Stage of each row:
[ 212 -118   29 -172   46  259    2   78 -105   -1  167 -151  -32   10
  120 -253   74  154   33   26  -35  -63 -100  248   61   10  107 -285
   23   45    1 -134  233 -146  118  154  149   46 -170  106  312  -20
  133   39]	20
[   7   42    2    1   96    8  -27  -35   -6   -2   19  -16  -59    0
   31   26   21  -24  -21   36  -41 -107   71    1   41    7   16  -95
   12   44  -71   11   82  -16  -26   13   21 -110   26   58  -23   48
   89   62]	15
[  25   11   73    5   80    5  -22  -72  -31  -17   18    0   56    5
   17 -133    1  -29   65  -18   62  -52  -28   20   22  -36   16  -84
   38   48 -121   -8  -54   -7    6   35  -50   17  -98   31  -25    9
  -62   21]	27
[  24  -79  -94  -31    5  -16   -7  -86  -23  -32   25   -8  -22   66
  -43  -87   65   51  -43  147  -53   -5   43  -38  -41  -63  -24  -80
   79   -1  -34   10   84 -106  -88   23   34 -137  -67   88   -9    2
  154  113]	4
[ -58  -27   16  -29  105   23  -16 -145    0  -58   -9   33  -89   47
   47  -26   53   -9   20   32  -16  -30   -4  -55   32  -29  -54  -31
  133   19 -129   25  -27  -67  -10   11  -47 -180   57   90   23   21
  151  118]	1
[  52  -25  -40  173 -126 -200 -138 -104    7  175  300   33   51   64
  -82   84   55  229  253  -17   15   81  314   84    3  226  101   83
  -36  -22   21  -23    2 -355 -240   44   94   79   -7  118   23    2
  -74  195]	1
[  69  259 -170  378 -341 -589 -197  393   82  234  147  -32  175 -243
 -338  134 -195 -115 -171  149  -10  201  218   54   51   15  207  -55
 -264   83  243  -67  255  349 -270 -107  -30  336 -303   87 -215  -99
 -221 -430]	13
[  -2  144   85   55  326  141   55 -103  -32  -69 -351   -2   58 -294
  225 -413  193  -79 -366   83 -174 -444 -456   55  183  -50  -87 -237
   26 -183 -159  147  110  228  -98  -90  -18 -236   -1 -211  -43 -145
  116 -110]	16
[  62  -33  210  -25  256  -18 -197  -83  125  -72  172   58   55  214
   85  -61   46 -151  -47    5  -11 -115 -155 -143    1   12   70  172
  248  124 -213   31 -264  247  157   31 -142   14  -70  173   92   65
  -82  172]	24
[ -32  -35    5  -24   25   50    9 -114   25  -63  -23  -21 -101   43
   12   62   77  -31    7   95  -54    0   97  -38   50   11  -58  -53
   61   55  -61   39   22  -59  -86  -21   32 -231   94  105   -9   13
  205  126]	8
[ -22  137  154  126  194   24 -266   -4   50  -80  165   39  137   46
   85  -14 -106 -225 -115  -59   26 -223 -340 -178   83   59  128  133
  217   87 -277   -7 -169  399  181 -146 -248    7 -220  123   49   13
 -187  -47]	22
[ 100  -74  -32  -68  -15  144  -15  -28  -81  -22   96  -60  -82   20
   50  -92   68   75   14   93  -58    7  -18   85   53  -15  -15 -160
   65   27  -20  -66  134 -102  -12   51   68 -117  -67  123  158  -45
  172   52]	2
[  48  -65   24  -68   50   36   -7  -65  -15  -50  -15   -4   63   69
  -33 -154   30   17   15   70    7  -73   -8  -15  -31  -54   19  -90
   28   32  -88   18    6  -35  -31   55  -30  -56  -99   48  -43   14
   16   79]	29
[ 160  109 -223   96   -7   75 -137 -128 -117  140  190   56 -112  170
   69  189  130  -59  -11  105  -13   89  145   52  -75  -53   28   49
  -56  212   74  -19   33  -33 -148   47   16 -102   49  154 -188   23
 -237   14]	4
[  15   78   74   29  211   45    1  -90  -58  -29  -97    6   76 -107
  117 -301   53  -74  -95  -18   30 -185 -262   42   61  -95  -12 -146
   69  -19 -165   25  -27  103   35    1  -76   -1 -129  -70  -25  -40
  -71  -69]	24
[ 245 -213   83 -254  -59  406   46   41 -112  -71  112 -176  -38   59
   88 -230  102  174  114   79  -55  -24  -51  247   78   33   44 -305
  -10   63   12 -120  200 -185   56  158  165  -76 -127  136  317  -68
  203   92]	29
[   8   91   32   31  206    9  -12  -54  -31   -2  -70    5   13  -93
  105 -181   47  -50 -107   -5  -17 -191 -147   39   61  -54   14 -139
   38  -14 -122   28   53   66   12   10  -31  -43  -47  -41  -28    6
   -1  -32]	19
[  10  -26  -14  107  -53 -135  -90 -103    1   84  186   23   12   38
  -51   30   36  139  162   11    0   35  196   25   19  126   36   23
   30  -23  -39  -11   -1 -238 -154   22   47   -7  -13  102   32    2
   27  159]	1
[  20  -39  -13  144  -96 -174 -114 -107   23  111  237   22   43   52
  -78   64   41  180  210    3    5   60  261   39   16  190   67   64
   12  -29  -17   -8  -13 -294 -207   16   75   23  -13  115   30    3
   -1  193]	2
[  30  -17  -19  -10    7   48    1  -72  -13  -29   21  -40  -92   28
    1   63   72  -23  -16  130  -84  -40  135  -22   44    4  -63  -92
   21   46  -36   19   68  -45 -102  -12   78 -202   42   92  -16    2
  183  113]	10
[  17   54   65   18  170   10  -13  -79  -47  -17  -32    7   63  -52
   79 -235   30  -60  -30  -27   54 -121 -165   33   34  -82   10 -116
   66   17 -147    4  -40   57   42   24  -68   28 -124  -23  -21   -8
  -77  -33]	24
[ 115  137 -111   72  134    2 -115  -66  -82  130  147   44  -33   92
   88   48   61  -53  -20   -7   31  -57   60   68  -53  -44   98  -11
  -48  155  -16  -17   37    1  -26   77  -16   33  -14   69 -144   77
 -252   -3]	19
[-165   31  -85  -17  -55  -58  172  -86  -73  -57 -161  -46 -167 -111
  -82   93  -73  -43  117   37   68   90  277  -11   41 -124 -142 -253
  -34   39  -57   -8  137 -204  -87  -16   43 -205   83   10 -140   64
  277    5]	9
[ 123  -71  282  -43  321   75 -269 -123  180  -91  213   71   78  291
  158  -76  146 -151 -101   30  -84 -186 -257 -159   21   94   95  275
  299  127 -231   71 -342  320  153   26 -145  -40  -22  210  160   34
 -102  253]	25
[-115   66   80   11  151 -192   58  -14   67   -3 -136   10  -46 -124
   10 -109  -23  -61   11  -74   71    4   41   53   67  -77   16 -145
   18   28  -86   24   25   -5   19   57  -52   35   61  -13  -43   66
   93  -48]	19
[  45 -173  -28 -116   22  -60  -26  -42   23  -46   64  -12  165  150
 -120 -276   25  149   13   93   16  -65  -23  -38 -129  -41  115  -56
   73  -20  -77    7   46 -152  -14   95  -19   44 -228   70   11   45
   32  164]	27
[ 165   16    1   19  179  -29  -68  -61 -102   49  183   -4   30   57
   47 -151   33   10  -28   77  -39 -194   35   -8  -39  -72  -17 -105
   85   -7 -120  -36   11  -28   24   85   78   52 -184   22   18   48
  -42  137]	20
[  50   11   52  -17  113   29  -26  -40  -54   -3   58  -23   42   -5
   57 -191    6  -12   31  -30   66  -62  -94   67   22  -60   46 -126
   60   50 -114  -44    0   -9   71   59  -31   65 -146   36   46   14
  -58   -5]	24
[  44  -46  -26  -32  -33   91   10  -52  -25  -38   26  -63  -94   18
    8   26   76    2   -1  128  -72   12   96   27   56    3  -50 -122
   23   50  -11   -6  100  -69  -91   -2   87 -191   19  109   42  -23
  204   82]	8
[  16   29   53   71   94 -106  -65  -75  -14   58  122   13   88    9
    9 -127   -4   38  111  -75   91  -48   23   49    2   27   86  -36
   41   22 -114  -20  -51 -103   -4   53  -24  126 -120   28   -3   43
 -124   61]	23
[  15   18    3   42   25  -58  -42  -45   25   44   75  -16  -35   14
  -14   71   41   44   48   37  -45  -61  188   24   39   92   37  -47
  -29   27  -30   21   73 -114 -113   17   70  -80   55   72  -24   42
   82  120]	14
[  21  -58   64  -15   57   26  -96  -91   83  -79   88    0  -82  139
   12  112   76  -92  -40  132  -96   -8   63 -122   38   35  -38   70
  149   91  -86   40  -78   86  -35  -30   -4 -211   61  185   44   17
  173  178]	7
[   2    7   -5    5   35   74   16  -86   -7  -49  -66  -33  -75  -31
   36    0   97  -46  -72  125  -92  -70   23  -11   78   -3  -74 -105
   24   18  -48   47   70    8 -115  -43   48 -235   56   51  -27  -35
  185   55]	9
[  -1  114  -99  209 -213 -304  -63  148   28   77   28  -40   54 -172
 -193   45  -85  -74  -76  134  -10  150  140   21   67  -22   37 -105
  -98   34  100  -31  152  137 -204  -89    4   71 -159   68 -110  -84
   19 -213]	7
[   5   92  -86  164 -128 -234  -63   84   -9   59   36  -14   28 -133
 -124  -17  -67  -53  -60  101    4  110   64   17   50  -57   18 -104
  -30   23   40  -38  114   95 -136  -53  -26   52 -155   66  -69  -67
   10 -169]	3
[  32  -15  120  -20  171  -26 -154  -34  132  -54  125   23  -45  161
   36  112   45 -105  -79   74 -107 -125   36 -138   30   70   48  111
  147   97 -125   49  -86  169   45    1  -41 -129   61  178   51   80
  100  191]	15
[  22 -174 -137 -102  -46  -30    3  -71   28  -55   30  -32   20  147
 -120 -109   93  133  -67  214  -91   -7   89  -68 -107  -33   29  -57
   71  -18    6   34  142 -184 -123   38   73 -161  -84  116   -5   26
  232  204]	7
[ -54   33   42  -17   81  -12   56  -87  -66  -42  -70   -3    9  -42
    0 -128  -54  -56   99  -48  121  -19    8   13   14 -115  -32 -161
   29   51 -146  -16  -29  -53   36   38  -72   -6  -80   -5  -79   40
  -14  -20]	27
[  56  -66  -22  -51  -38  111   13  -47  -23  -39   36  -73  -96   26
   12   17   87   21    4  132  -80   15   93   41   59   14  -42 -128
   25   52   -3  -12  114  -84  -85    8  102 -192   20  118   68  -24
  221   95]	8
[  10   54    6    8  111   41    0  -45  -10  -17  -61  -20  -50  -54
   57  -37   68  -37  -93   71  -83 -153   -3   11   70   -1  -21 -126
   -1    4  -68   42  102   29  -69  -11   32 -162   38   14  -34    0
  122   33]	14
[   4    1   65  -31   48   42   17  -67  -34  -50  -48  -10   13   -4
   -4  -89  -12  -42   72    6   52  -38   18   11   31  -57  -21 -125
   12   56 -111    1  -19  -17  -13   31  -46  -60  -50   32  -52   11
    9   17]	29
[   5   39   51    8  131  -18  -14  -68  -48  -10   15    3   44  -17
   43 -173  -10  -47   35  -43   86  -63  -78   28   12  -81   24 -108
   62   46 -138  -21  -37    2   60   44  -63   53 -124   11  -19   28
  -74  -11]	24
[   4  107   47   31  229  127   43  -86  -23  -58 -259  -14    2 -201
  160 -248  162  -72 -278  102 -157 -328 -275   34  145  -31  -79 -198
    5 -106 -110  117  119  163 -108  -72   11 -249   37 -120  -49 -101
  143  -56]	14
[ 119  -24   22  -67   85  110  -27   29  -61   15  113  -78  -24   -5
   82 -145   38   64    6   11  -20  -88  -40  136   49    4   76 -187
   21   42  -41  -71  146  -67   62   90   74   18 -104   74  151   16
   67   32]	19
[   4    3   -7    4   21   45   13  -68    0  -33  -38  -36  -78  -16
   13   32   78  -28  -43  115  -84  -55   82   -8   67   10  -56 -102
    7   29  -37   37   80  -21 -115  -27   61 -210   61   62  -27  -15
  181   73]	10
[  21   -9   78  -14  102    1  -97  -43   94  -48   74    0  -72  108
   20  121   57  -84  -57   96 -105  -88   84  -98   49   62    7   45
   89   83  -85   46  -27  101  -23  -14    3 -176   82  151   21   49
  143  160]	13
[   9  -18  -23   35  -15   -3  -25  -94  -16   -9   51  -13  -59   14
   -4   24   50    6   38   83  -31   28   99   -3   40   12  -40  -58
   54   30  -45    1   28  -87 -103  -11   39 -136    8   94    5   -9
  121   85]	5
[  13    8  -29  -20   64    4   -8  -36   -2   -6    7  -23  -57   17
    1   15   42    3  -36   78  -62  -93   98   -2   19    0   10 -103
    0   33  -43   20  110  -46  -61   21   45 -133   27   62  -32   43
  127   87]	14
[ 21  50   4  43  92 -58 -51 -35  -5  48  73  -4  -8  -5  21 -10  14  22
  23  -6  -7 -96  89  37  28  38  59 -73  -3  25 -66   2  63 -71 -41  34
  25 -12 -10  44 -19  54   8  69]	17
[  27   36   94   -6  143  100   12  -94  -42  -62 -131    0   67  -75
   80 -241   66  -67  -66   26   -4 -167 -194   22   69  -67  -39 -139
   34   -9 -144   45  -29   95  -22   -6  -63  -88  -77  -44  -44  -61
  -17  -34]	28
[  15   50   54   16  174  -35  -55  -58  -20    0   56   15   27   13
   65 -131   -4  -60   -3  -40   57  -93  -80    7   10  -58   47  -63
   88   57 -142  -15  -41   42   80   42  -63   50 -101   36    0   52
  -73   17]	22

Levels:
[ -76  -93   21  104   78   39  -37  -22   53 -120  143   25   60   -3
   -1   57   45 -139  -17  -51  -53  132  -58   84  -15   91   23  -64
   46   14  -39   63   20   36    5   47  -33 -110    2   81  -63   -7
   42  -25]	19
[  29  -97 -125  -20   68  -99 -232 -127  209   96   15   81   -5   34
   90  -37   -6  -62   59  -49   12   74   28   71    0  -33   69 -144
   19  -38  104   38   78  -25   38   19   48  -85   15  106  -10  -73
   36   23]	29
[-142  -26   19   75   77  -69 -291 -288  -36   62 -106  107  280  -27
  298 -160 -273 -113  121    7 -208  175   26  147 -371   31   44 -257
  161  297   31  237  267 -126   43  190  120  105  181  101  317  103
  121  -14]	26
[  -5 -131   89  135 -101 -140  -57   12  -50  126 -133  -25   -7   -9
  -28    4   39   50    0  -33   62 -120  -72   28   24   94   25  -63
   28   21    8  -54  -29   10   80 -117   -5  -73   14   83   55  -37
    6   90]	8
[-122  -28   62  -27  -37   68   -9   25  -91 -156  -36 -191   82    0
 -163  142  -45   79 -203  -79  108    0    0  -93   76   91  -52  162
   15  166  -66 -105  -27  133 -105   -6  -57 -100  -72  186  -36   33
   -7   12]	5
[  16  -90  -50   69 -129  -86 -119   16  -87  106 -179  -95  -64   17
 -163  149  -89   54   37  -81  110 -153   12   -4   64  117  -14  -77
  -26   60  -29  -36   14   -6   35  -84  -39  -88   27   96   15   15
  -59   49]	7
[  -6 -127 -180 -202 -112   -6  252   60  143   81 -237 -369 -127  245
 -512  367  -17  274   87   19  202   46 -134   67  155  -61   29 -337
   -1 -198  -42 -462   70   85  -44 -183 -212 -161  -57    3 -261 -113
  -91  166]	11
[ -42  -59 -112   44 -143    3 -176  -42 -117  -12  -21 -129   60  -40
 -123  159 -212   16  -50  -58   -9  -47    8   48  -25  145    2  -53
   15  172  -60  101   26   26  -20   44    6  -54   78  222   68   80
   34  -57]	8
[ -23  -77  -16   -9  115   -4 -159  -34  137   -5  -52   74   23  100
  -37   68   39  -55  104  -51   69  107   47   29   20  -14    1  -35
   41  -43   23    4   96  -17  -11   16  -42 -119   -1   55  -80  -22
  -43   20]	28
[ -96  -88  137  -21   93  -20  111 -109  129  -98  -50   17  164   39
   94  -96   47   -2  -52   56   33  208  -75   -4  -91  -57   68 -139
  137   25   31 -197  129   76  -16   69   27  -36  -42  -17    6 -101
   62   33]	23
[   8  -92  -58   79   29  -83 -195   65   69   97   16   24 -102   17
  -37   88   10  -84   97 -135   -7  -81   65  154   50   96   27  -55
   35  -19   13   72    1   -8   50 -113  -40  -75   11   51  -81   -5
  -55   66]	16
[-128  -63   -2   74  -89   33  -66  -48 -151  -87  -14 -172   96  -23
 -116  122  -63   53 -151  -67   19    7  -93  -48   12  119  -36    3
  -38  147  -56   -2  -30   43  -51   28  -45 -139  -15  225   60   57
   58  -18]	5
[ 21 -69 -59 -38  70 -18 -92 -92 181 -38  -2  56  23  34 -19  40 -53 -84
  22 -14  70 118  53   3  23   3  37 -71  52  20  21 -17 107  44  -4  72
  30 -58  32  67 -68 -67 -21  -5]	27
[ -44 -100   96   46  -95  -29  -24   85  -88   -5 -146  -81   37   41
 -145  108   37  111  -32  -36  136  -75  -28  -27   61   68   -6   42
   50    8  -33 -133  -17   56  -20  -78  -57 -117  -53   92  -20   -2
  -24   21]	8
[ 157   66 -454  -62 -253  -96 -614 -318  -52   46  171   31   91 -364
  285  -34 -858 -271 -125  -97 -208 -157  394  165 -242  273  129 -128
  123  621    4  556  215   49   32  345  400  334  314  334  352  154
  126 -285]	13
[ -91  -59  -41  -55  201   68 -142 -116  170  -66   36    3   60  140
   -1   82  124  -79   55  -83   17  208  -35   41   -3  -33  -34  -54
  -28  -73   24   41   79  -39  -25   12 -100 -160  -76   90  -94   16
   41   52]	32
[ -32  -37   21   -2  -71  -34 -185   -2  -46   -1  -47  -34   93  -54
   12   37 -197   -4  -44  -53   -6  -64  116   88  -69  113   30   54
  144  212  -27   70   68   71  -14   10   60   62   58  142   75   56
    8  -20]	11
[ -63 -282  170  296  246 -340  109 -337  565  248  510  155   10  -99
  541 -529  579 -206 -239   55 -322  284 -571  229    0  -56  191 -287
  -67 -234  279   39 -254   43  311 -206  103 -141    6  212   33 -380
  376  395]	31
[ -49  -50  -73  -41  102  -19 -230   86   25   63 -218   10  -65  161
 -128  162   -5   25  236 -151  108  -20  159   81   14  -25  -16 -102
   52  -66   18  -79  145  -83  -45  -69 -116 -138  -65  -60 -105   38
 -149   33]	22
[-183  -73  -30   39  -72   27  -91    8 -209   -6 -189 -239   53  102
 -219  199   22  186  -23 -115   78  -17 -110  -47   23   39  -67  -90
  -83   27  -34 -131   -6  -49  -79  -55 -153 -249  -99  158   29   85
    4   32]	3
[-394 -174  395  334   80  -73 -178  114 -287   71  -65  -23  243   90
  173 -164  505  213  -40 -122 -131   24 -334   94 -119  -22  -36   86
   23 -101   80  -44 -192 -134   -8 -206 -173 -349 -201  197  182   80
  174  131]	4
[ 129   22  197 -297  273 -150 -259    8  359   12 -187  223  -86   16
  370 -280  229  -29 -128 -200  369 -150  424 -183  172 -152   30  399
  115  -19  232 -265   80  142  -34 -152  132   64 -375 -176 -122 -160
 -103  127]	34
[-102  -26  -51   95  -43   -5 -196  -62 -140  -50   24 -143   -1  -80
  -58  102  -81  -31 -178 -166   16  -79   -2  -75   69  166  -64   79
 -110  217  -33   95  -63   26  -31    4  -14 -133  -14  244   62   64
   12   14]	2
[  21  -66 -140   24   86   35 -228 -236   87  -46   19   94   58   43
   87   57  -18 -193   87  -61   14  145   -7  -15  -58   54  -19 -186
  -88  -15    4  194  132 -107   47  145    6 -121   -5   81   35   53
   85  -78]	33
[ -33 -111   83   39  -73  -93 -107   77    8   54  -29  -32   38  -13
   -1  -10   50   88  -70  -48   48  -86   -7   73   35   43   57   64
  106   13   40  -81  -51   81    3 -109   12  -67  -48  131    0  -39
   32   40]	10
[ -93  -48  -80   30  105  208 -139  118  -13 -260  115   -3   27  103
 -263  320   22 -120   68 -111   62  153   73   23   92   89  -62   93
    6  -44 -118   96   38   25 -128  101 -153 -240  -37  117 -223   93
  -86 -152]	22
[-118  -66  -39  221  -12  -41 -201  -86 -138   15   83 -108  -44  -83
  -35   86   19  -95 -137 -178  -59  -73 -107  -33   75  204  -77   17
 -183  159  -34  181 -126  -39   39  -39  -46 -198   25  272   74   57
   27   71]	0
[  13  -79  -50   79   46  -77 -129  -55   94   31   42   58  -41  -35
   61    6  -50 -150   42  -85  -24    4   43   98  -12   93   46 -130
   38   53   12   69   62    6   61   -2   30  -30   35   24  -18  -35
   -7   30]	19
[ -12 -117   90   63 -118  -85 -108   39  -68   46 -126   29   99   -9
   36  -20  -16   73   14   -3   60  -76    9   55  -53   47   69  -42
  134   18   15  -65   35   26   19  -22   38  -44  -24   63   80   -3
   43  -43]	12
[ 165  -94 -103   12  -14    0   16 -170  191  -99    8  115  -25  -15
  -77   95  -96 -201    8   56  166  108   26 -127   96   88   29 -129
  -35   -2  -41   20  116   60   56  169   74  -62   85   37  -88 -104
  -29  -89]	29
[   9 -103   -4   41   42    3   65   22  148  -91  116  -18  -51    7
  -98  103   68 -108  -47  -43   51   68  -36   44  103   82   35  -46
   28  -46  -34  -64  -13  107   18  -28  -38  -98  -24   38 -169  -88
  -17   32]	17
[  10  -97   84  121  -21  -57  -82   32   43  -15   94   57   18  -74
   35    2    1 -111  -56  -45   -9  -41   10   86   26  145   41   67
   90   76  -28   85  -37   88   56  -38   40  -12   43  110  -20  -25
   19   15]	13
[-118  -86  113  104  -32    9  113  -54  -49 -105   38 -165   69  -31
 -108   70   54   13 -214  -29   35   48 -177  -79   67  123  -33   37
  -41  120  -63  -79  -78  112   -7  -31  -52 -121  -14  183   -6  -32
   55   89]	5
[-121  -53  -54   62  147   83 -221  130  -22  -46  -20  -10  -48  142
 -190  252   52  -76  198 -182    1   44   79  139   30   70  -63  -11
   13  -51  -63   90   56  -73  -55  -64 -186 -193  -33   37 -162  107
 -121   13]	20
[ -70  -74   77   -2  -88    3 -112  126 -107  -56 -108  -95   53   26
 -130  106   36  142  -98  -81  152  -94   43  -50   89   45   -9  162
   58   34  -11 -133  -44   85  -83  -64  -49 -140 -114  138  -35   20
  -22  -30]	7
[ -40  -82   54  110   59  -97 -158  -42   35   55  -12   90   34  -30
  150  -70   -8 -114   58  -78  -55   -4   34  120  -88   73   47 -104
   88   70   29   72   71  -22   64  -18   37  -10   18   10   57   -7
   17   40]	18
[  36  -11   12  -38  199   73 -221  -88  133 -128   -5  147    0   52
   53   72   51 -220   39 -127  140   72  168  -87   64   65  -72  144
  -31   25  -16  141  102   -8   -7   63  -17  -75  -75   16  -96   42
  -53  -23]	33
[  38  -41  -53  -16   65   44 -147  -98  118 -122   15  102   56    6
  -25   82 -119 -160   22  -18   84  116  116  -42   14   67    1   14
   48   90  -31   98  129   44  -19  150   45  -41   66   90  -50   -4
  -35  -86]	28
[  23  -33  -63   -7  224   64 -248 -115  189 -110  142  120  -48   39
   81   70  136 -260    1 -167   66   97   88  -32   98   72  -63  104
 -105  -41   11  204   23  -23   17   28  -42 -139 -102   80 -132   27
    9    5]	34
[ -82  -58   55   55   88   40  -56   25   41 -101   74   -3   46   12
  -35   87   -4 -108   -2  -75  -29   77   22  101  -13  101    2   18
   88   72  -57   53   38   58  -12   -5  -46  -45    7   64  -75   22
  -13   23]	17
[ -28  -38  163 -109  -53   58  122   84   23 -211  -40 -121   87  -25
 -149   90  -33   83 -257   -2  212   -9   76 -132  130   66    0  273
  130  139  -64 -231  -14  259 -105   -9   11   -4  -92  108 -111  -58
  -37   -5]	8
[ -80  -60   71   40  187   62  -70   16  135 -108   40   61   30   96
  -95  111   80 -123   59  -60   36  160   22   39   45   41  -37   72
   55    1  -40   40   57   35  -28    0  -91 -117   23   68 -146  -10
  -76   56]	26
[-137  -70   67  131  -77  -82 -139 -100 -196   65 -164 -109  105  -29
   37  -11  -63   69  -60  -82  -15  -63  -83  -20  -89  100  -27  -90
  -19  185   -4   10   22  -48   19  -21   -8  -81    4  150  194   64
   62   63]	4
[  94 -120  -52  110  -91 -293 -306   53   60  261  -32   11 -244 -116
  107 -113  136   39 -142 -216  139 -354   71  -39  240   70   54   94
 -110  -14  176  -64 -188   35   91 -240   79 -147 -125  139    4 -138
  -33  135]	4
[ -25  -83  -18  -20  124  -45 -122  -47  193   21  -15   52    6   79
   -7   19   49  -45   62  -45   44  110   22   58   26  -28   30  -58
   52  -39   54  -39   75   15    3  -17  -22  -95    0   60  -87  -70
  -29   67]	27
[-278 -162  137 -147  -45  226  511   77   17 -284  -50 -393  274  281
 -442  286  226  356 -109  175   92  398 -407   30    0 -132   27 -201
  129 -237 -113 -550   18  170 -177  -16 -273 -280 -173  100 -220  -67
  128   17]	12
[  26  -43  -76 -115  188  121  -40 -105  188 -150  -35    1  -52  162
 -122  202  142 -134   56  -99  199  156   34 -110  130    3  -79  -33
 -118 -140  -33  -42  101  -14  -25   25 -129 -184 -155  -27 -212   -3
  -43   17]	34
